Below are the code and all the weights of a small trained network. Each question names an input and a target symbol and asks about switching units off, where a switched-off unit gives its printed mean instead of its output.

import numpy as np


def w(rows, s, z=0):
    codes = np.array(rows[::2]) - 128.0
    scale = np.full(codes.shape[1], s)
    scale[-1] = z or s
    return codes * scale


def norm(h):
    return h / np.sqrt((h * h).mean(-1, keepdims=True) + 1e-5)


def f(y):
    return y / 2 * (1 + np.tanh(0.7978845608 * (y + 0.044715 * y**3)))


def softmax(a):
    e = np.exp(a - a.max(-1, keepdims=True))
    return e / e.sum(-1, keepdims=True)


def log_softmax(a):
    a = a - a.max(-1, keepdims=True)
    return a - np.log(np.exp(a).sum(-1, keepdims=True))


def net(x, mask):
    ids = ['ΘΛΠΦαβγεμτω'.index(c) for c in x.split()]
    T = len(ids)
    res = E[ids] + P[:T]
    u = 0
    for l in range(2):
        q, k, v = (norm(res) @ M[l].T for M in (Q, K, V))
        z = softmax(np.where(np.tri(T) > 0, q @ k.T / 4**0.5, -1e9)) @ v
        res = res + np.where(mask[u], z, O[l][:, -1]) @ O[l][:, :-1]
        u += 1
        y = f(norm(res) @ A[l][:, :-1].T + A[l][:, -1])
        res = res + np.where(mask[u : u + 8], y, B[l][:, -1]) @ B[l][:, :-1]
        u += 8
    return log_softmax(norm(res)[-1] @ U[:, :-1].T + U[:, -1])


Q, K, V, O, A, B = {}, {}, {}, {}, {}, {}
E = w([
[135,69,172,98,115,97,97,167,150,178,129,102],'Θ',
[197,116,175,160,108,117,134,178,86,168,80,71],'Λ',
[94,95,183,135,137,82,136,138,169,75,84,62],'Π',
[88,12,103,150,114,64,142,182,97,156,117,93],'Φ',
[171,78,116,186,133,113,156,189,100,179,32,98],'α',
[130,137,189,80,152,24,180,138,157,113,111,124],'β',
[151,144,86,154,78,64,59,175,109,214,170,76],'γ',
[128,235,145,133,158,107,129,162,149,138,153,23],'ε',
[111,82,134,131,25,147,1,128,127,63,159,90],'μ',
[128,141,171,44,183,235,94,146,116,63,20,127],'τ',
[64,161,131,17,100,42,120,213,72,141,110,144],'ω',
],0.0098)
P = w([
[161,94,182,162,114,182,170,224,139,123,195,167],'0',
[206,67,245,133,224,92,94,169,85,73,156,132],'1',
[97,113,218,139,141,153,106,95,97,182,148,89],'2',
[134,122,168,94,103,165,172,199,197,104,153,113],'3',
[203,96,166,116,190,64,88,159,100,101,141,89],'4',
[90,141,171,142,126,140,104,75,116,183,124,85],'5',
[125,144,119,78,86,145,173,183,228,108,121,86],'6',
[210,120,103,109,175,41,77,138,115,109,118,78],'7',
[81,171,126,139,111,123,99,58,124,190,108,91],'8',
[128,161,59,72,79,130,167,154,236,107,98,93],'9',
[198,146,42,99,152,27,76,111,132,108,95,82],'10',
[71,189,86,145,87,119,115,45,129,189,78,129],'11',
[138,171,65,97,42,169,203,173,210,89,75,95],'12',
],0.012)
Q[0] = w([
[51,141,194,85,47,104,57,135,129,172,14,70],'L0H1',
[150,155,49,163,159,165,139,196,168,31,205,191],'L0H1',
[153,114,126,183,255,86,39,55,42,112,170,186],'L0H1',
[75,169,117,146,116,145,141,15,109,195,136,174],'L0H1',
],0.0092)
K[0] = w([
[137,191,2,121,82,68,140,100,129,135,61,144],'L0H1',
[122,39,240,173,118,200,97,133,75,146,164,171],'L0H1',
[202,57,163,73,128,109,116,225,109,89,143,54],'L0H1',
[134,160,86,136,156,141,184,163,78,66,198,135],'L0H1',
],0.01)
V[0] = w([
[127,218,172,70,98,75,165,183,77,119,108,114],'L0H1',
[24,219,85,190,253,174,183,204,39,22,171,50],'L0H1',
[135,99,131,229,17,132,143,89,71,19,110,38],'L0H1',
[202,147,192,129,75,76,250,26,134,75,195,99],'L0H1',
],0.0052)
O[0] = w([
[113,144,159,145,17,79,120,168,173,198,78,157,252],'L0H1',
[78,234,145,208,117,77,193,135,16,24,81,114,53],'L0H1',
[153,71,87,182,61,153,211,122,94,98,126,38,181],'L0H1',
[254,120,131,76,27,44,193,54,133,143,204,181,91],'L0H1',
],0.0071,0.0037)
A[0] = w([
[120,123,94,99,77,86,135,211,142,144,177,102,196],'L0N1',
[148,114,118,181,172,58,70,50,68,133,171,94,192],'L0N2',
[81,148,138,66,136,196,182,20,88,195,113,66,191],'L0N3',
[153,152,107,158,154,59,96,168,89,90,69,110,21],'L0N4',
[84,119,91,253,125,196,98,127,85,193,161,152,124],'L0N5',
[122,82,87,45,172,112,118,147,110,39,107,137,113],'L0N6',
[180,71,137,152,106,126,53,82,170,39,82,154,36],'L0N7',
[184,176,104,139,172,86,73,102,92,137,159,165,254],'L0N8',
],0.0061,0.0022)
B[0] = w([
[153,93,147,168,162,174,172,131,164,24,56,138,255],'L0N1',
[162,120,182,167,109,124,95,87,196,107,57,210,177],'L0N2',
[139,106,157,169,2,133,182,16,85,81,129,189,167],'L0N3',
[138,105,118,147,134,134,136,144,124,203,62,64,166],'L0N4',
[103,153,162,76,127,176,162,59,172,118,127,101,148],'L0N5',
[192,136,125,108,70,158,154,141,97,190,120,64,143],'L0N6',
[145,243,128,91,114,25,125,157,113,98,180,74,149],'L0N7',
[103,162,150,127,150,201,98,116,166,91,28,106,147],'L0N8',
],0.0079,0.005)
Q[1] = w([
[94,169,138,81,149,120,111,199,118,107,122,171],'L1H1',
[56,128,199,114,32,184,95,48,170,216,90,76],'L1H1',
[114,151,91,99,81,198,185,145,177,72,135,148],'L1H1',
[126,161,78,108,248,103,70,71,39,112,202,162],'L1H1',
],0.011)
K[1] = w([
[110,147,198,110,129,124,146,150,109,154,152,168],'L1H1',
[125,162,6,49,107,145,100,132,112,105,86,147],'L1H1',
[72,166,79,176,75,130,139,77,100,195,167,186],'L1H1',
[160,108,205,141,166,159,118,166,86,113,181,117],'L1H1',
],0.014)
V[1] = w([
[66,67,118,133,95,65,61,155,119,61,174,121],'L1H1',
[112,171,76,210,120,109,66,98,206,104,187,93],'L1H1',
[152,254,149,78,76,165,144,134,147,127,154,57],'L1H1',
[66,100,93,140,186,33,244,79,203,161,103,124],'L1H1',
],0.0067)
O[1] = w([
[188,73,69,229,117,135,2,244,154,61,42,179,82],'L1H1',
[193,120,236,226,166,139,115,185,180,70,169,108,3],'L1H1',
[68,83,215,85,109,181,209,106,138,84,74,69,147],'L1H1',
[126,111,163,113,161,47,48,131,26,129,151,153,75],'L1H1',
],0.0091,0.0025)
A[1] = w([
[156,90,97,38,238,169,121,161,34,116,191,24,122],'L1N1',
[140,143,193,143,233,204,161,183,122,39,102,85,22],'L1N2',
[129,103,181,198,187,142,146,40,93,157,120,116,233],'L1N3',
[84,186,220,202,73,77,162,93,160,189,142,101,20],'L1N4',
[5,216,86,61,200,130,139,190,97,179,163,56,7],'L1N5',
[122,126,130,180,128,183,201,228,221,84,45,153,215],'L1N6',
[158,131,172,98,252,65,43,130,59,70,84,171,41],'L1N7',
[192,92,43,112,162,201,176,201,177,2,181,83,143],'L1N8',
],0.0075,0.0022)
B[1] = w([
[180,177,231,225,200,121,174,115,181,46,142,125,150],'L1N1',
[142,59,72,167,120,83,86,133,53,203,203,110,162],'L1N2',
[119,176,110,96,197,90,91,144,131,86,219,133,156],'L1N3',
[153,94,113,138,180,173,141,188,141,132,97,118,171],'L1N4',
[156,10,177,138,123,132,57,136,58,143,81,163,159],'L1N5',
[105,172,147,135,105,106,80,83,186,110,159,146,255],'L1N6',
[48,141,99,127,104,182,182,118,175,132,138,96,154],'L1N7',
[116,153,79,94,173,143,157,123,61,148,74,136,203],'L1N8',
],0.012,0.0099)
U = w([
[151,90,118,37,220,235,71,214,229,107,158,157,60],'Θ',
[233,127,153,54,78,34,120,134,145,174,135,171,124],'Λ',
[65,115,161,167,40,84,143,193,110,107,166,48,125],'Π',
[166,2,8,175,86,237,167,177,150,153,127,104,103],'Φ',
[88,240,113,181,218,132,165,199,123,101,56,129,113],'α',
[58,172,127,96,87,188,224,34,151,77,89,135,132],'β',
[80,222,196,207,57,148,54,112,197,64,140,205,172],'γ',
[73,156,113,90,180,120,53,72,96,172,231,70,164],'ε',
[170,176,67,147,75,66,67,62,43,53,119,159,255],'μ',
[186,34,177,155,164,145,141,58,91,47,105,140,180],'τ',
[20,107,147,137,105,180,46,141,78,199,34,134,23],'ω',
],0.0072,0.0032)

Each question gives the input, a string of symbols that net reads in full, and the target symbol t.
The units are the heads (4 rows each of Q, K, V and O) and the neurons (one row each of A and B). Each row of codes is followed by its name. A weight is (code - 128) times the scale printed after its matrix; where a second scale follows, it is the last column's (O, A, B and U).
mask holds one flag per unit, layer by layer, with each layer's heads first. A switched-off unit (its flag False) gives its mean, the last column of its rows in O or B, instead of its output. The means were averaged over made-up inputs and are rounded, as every weight is.
A unit's drop is (log p(t) with every unit on - log p(t) with that unit switched off) / (log p(t) with every unit on - log p(t) with every unit switched off).
The circuit of an input: a set's keep is (log p(t) with only the set's units on - log p(t) with every unit switched off) / (log p(t) with every unit on - log p(t) with every unit switched off). Starting from the 12 units with the biggest drops (on a tie, the unit counted first), units are removed one at a time, each time the one whose removal leaves the highest keep (on an exact tie, the one counted first), for as long as the keep stays at least 0.8.
units of the circuit, in order: the units of the circuit, biggest drop first
top k neurons: the k neurons with the biggest drops, biggest first
k most important neurons of layer l: the k neurons of layer l with the biggest drops, biggest first
input Λ Λ Θ α, target Θ: units of the circuit, in order -> L0H1
input μ β μ μ Π μ Λ, target Φ: 2 most important neurons of layer 1 -> L1N2, L1N8
input Λ Π α Λ Λ α γ α γ Λ β τ α, target ω: units of the circuit, in order -> L0H1, L1N5, L1H1, L1N2
input τ α Λ τ Π μ β μ Φ, target γ: units of the circuit, in order -> L1H1, L1N6
input ω α μ β Λ β τ μ γ, target β: top 3 neurons -> L0N2, L0N5, L0N3
input Λ Λ α β, target τ: 2 most important neurons of layer 1 -> L1N5, L1N1
input γ Π Π Π, target μ: 2 most important neurons of layer 1 -> L1N8, L1N6
input Π β γ, target Θ: units of the circuit, in order -> L1N4, L1N3
input Θ μ μ Λ Φ α, target ε: top 2 neurons -> L1N3, L0N5
input μ μ ε α α ω ε α Θ, target α: units of the circuit, in order -> L0H1, L1N4
input Λ β α ω Λ Λ Λ τ μ, target β: units of the circuit, in order -> L1H1, L0N6
input Π α ω Λ Λ Λ τ Λ Θ β Π α ω, target τ: units of the circuit, in order -> L1H1, L1N5, L1N1, L0H1
input Θ Λ Λ Π Λ, target Π: units of the circuit, in order -> L1N7, L1H1, L1N8
input α Λ β Θ ω β Φ α ε, target α: 2 most important neurons of layer 0 -> L0N3, L0N2
input α Π β Φ, target Λ: units of the circuit, in order -> L0H1
input τ γ α Λ β γ α Φ, target Φ: top 2 neurons -> L0N2, L1N7
input ω α ε Λ Λ γ Π Π ε Λ Θ Φ ω, target α: top 2 neurons -> L1N1, L0N1
input γ ω τ α ε Π, target α: 2 most important neurons of layer 1 -> L1N4, L1N3
input β Φ Π β α, target α: 3 most important neurons of layer 1 -> L1N7, L1N6, L1N2
input τ α Π, target β: units of the circuit, in order -> L1H1
input β α Λ Λ α Φ Λ γ Π α β α, target Λ: units of the circuit, in order -> L0H1, L1H1
input α Π Λ Λ Λ Π, target τ: top 2 neurons -> L0N3, L1N6
input γ Π α Φ, target τ: top 3 neurons -> L1N1, L1N5, L0N5
input μ Λ Λ γ Λ ε Λ Π α Π Φ Λ, target μ: 2 most important neurons of layer 1 -> L1N3, L1N6
input Λ μ Θ Φ α α α Φ ε, target α: top 2 neurons -> L1N4, L0N3
input τ β Π Φ ω Λ Λ, target β: top 2 neurons -> L1N6, L1N8
input μ μ μ Φ Π, target Π: 3 most important neurons of layer 1 -> L1N7, L1N8, L1N6
